Below are the code and all the weights of a small trained network. Each question names an input and a class and asks about switching units off, where a switched-off unit gives its printed mean instead of its output.

import numpy as np


def w(rows, s, z=0):
    codes = np.array(rows[::2]) - 128.0
    scale = np.full(codes.shape[1], s)
    scale[-1] = z or s
    return codes * scale


def norm(h):
    return h / np.sqrt((h * h).mean(-1, keepdims=True) + 1e-5)


def f(y):
    return y / 2 * (1 + np.tanh(0.7978845608 * (y + 0.044715 * y**3)))


def log_softmax(a):
    a = a - a.max(-1, keepdims=True)
    return a - np.log(np.exp(a).sum(-1, keepdims=True))


def net(x, mask):
    res = np.array(x, float).reshape(1, 2) / 4 @ E
    u = 0
    for l in range(2):
        y = f(norm(res) @ A[l][:, :-1].T + A[l][:, -1])
        res = res + np.where(mask[u : u + 4], y, B[l][:, -1]) @ B[l][:, :-1]
        u += 4
    return log_softmax(norm(res)[-1] @ U[:, :-1].T + U[:, -1])


A, B = {}, {}
E = w([
[152,1,236,67,6,72,205],'x0',
[109,154,137,34,122,134,208],'x1',
],0.0066)
A[0] = w([
[136,143,3,129,138,208,147,103],'L0N1',
[127,85,138,149,58,120,217,116],'L0N2',
[10,89,78,25,203,154,245,1],'L0N3',
[207,162,82,135,159,102,77,97],'L0N4',
],0.0055,0.0024)
B[0] = w([
[64,36,177,154,106,170,202,248],'L0N1',
[130,209,93,234,171,198,117,245],'L0N2',
[213,226,116,65,47,97,52,254],'L0N3',
[166,81,103,58,1,78,150,193],'L0N4',
],0.0092,0.0029)
A[1] = w([
[110,255,216,179,243,84,81,4],'L1N1',
[201,139,216,153,135,94,201,33],'L1N2',
[131,102,150,189,145,77,32,7],'L1N3',
[147,236,121,55,80,46,60,165],'L1N4',
],0.0088,0.0025)
B[1] = w([
[141,8,156,119,81,117,115,138],'L1N1',
[73,169,69,149,158,134,136,185],'L1N2',
[153,172,147,50,144,94,141,176],'L1N3',
[154,103,150,128,148,80,101,254],'L1N4',
],0.016,0.0064)
U = w([
[160,190,104,73,146,91,113,77],'0',
[81,172,56,168,153,223,159,255],'1',
[148,7,138,100,97,124,127,23],'2',
],0.015,0.0023)

Each question gives the input, the list of numbers given to net, and the class t.
The units are the neurons (one row each of A and B). Each row of codes is followed by its name. A weight is (code - 128) times the scale printed after its matrix; where a second scale follows, it is the last column's (A, B and U).
mask holds one flag per neuron, layer by layer. A switched-off neuron (its flag False) gives its mean, the last column of its row in B, instead of its output. The means were averaged over made-up inputs and are rounded, as every weight is.
A unit's drop is (log p(t) with every unit on - log p(t) with that unit switched off) / (log p(t) with every unit on - log p(t) with every unit switched off).
The circuit of an input: a set's keep is (log p(t) with only the set's units on - log p(t) with every unit switched off) / (log p(t) with every unit on - log p(t) with every unit switched off). Starting from all 8 units, units are removed one at a time, each time the one whose removal leaves the highest keep (on an exact tie, the one counted first), for as long as the keep stays at least 0.8.
units of the circuit, in order: the units of the circuit, biggest drop first
unit that matters most: the unit with the biggest drop
top k neurons: the k neurons with the biggest drops, biggest first
top k neurons in layer l: the k neurons of layer l with the biggest drops, biggest first
drop when u is switched off: that unit's drop, to one decimal
input [5,-8], class 0: top neuron in layer 1 -> [L1N3]
input [1,3], class 2: units of the circuit, in order -> [L1N1 L0N4 L0N2]
input [-2,0], class 2: top 2 neurons in layer 0 -> [L0N2 L0N4]
input [8,3], class 1: top 2 neurons -> [L1N2 L0N2]
input [-5,-7], class 0: top 3 neurons -> [L1N3 L0N4 L0N2]
input [4,-6], class 0: units of the circuit, in order -> [L1N3 L0N1]
input [5,4], class 1: top 3 neurons -> [L0N2 L1N2 L0N4]
input [-4,3], class 1: top 3 neurons -> [L0N1 L1N4 L1N3]
input [-1,-3], class 2: top 3 neurons -> [L0N4 L0N2 L1N2]
input [7,7], class 0: top 3 neurons -> [L0N1 L0N3 L1N4]
input [1,-6], class 0: top 2 neurons in layer 0 -> [L0N1 L0N3]
input [-4,2], class 1: top 2 neurons -> [L1N4 L0N1]
input [6,5], class 1: top 2 neurons in layer 1 -> [L1N2 L1N3]
input [6,-8], class 0: unit that matters most -> L1N3
input [0,1], class 2: top 2 neurons in layer 1 -> [L1N4 L1N1]
input [7,-6], class 1: top 2 neurons in layer 0 -> [L0N3 L0N2]
input [-3,-3], class 2: top 2 neurons in layer 0 -> [L0N2 L0N4]
input [4,-5], class 0: drop when L1N3 is switched off -> 1.2
input [0,2], class 2: drop when L1N4 is switched off -> 0.5
input [6,-7], class 0: drop when L1N3 is switched off -> 0.9
input [2,-6], class 0: units of the circuit, in order -> [L1N3]
input [5,7], class 0: top 2 neurons in layer 0 -> [L0N3 L0N1]
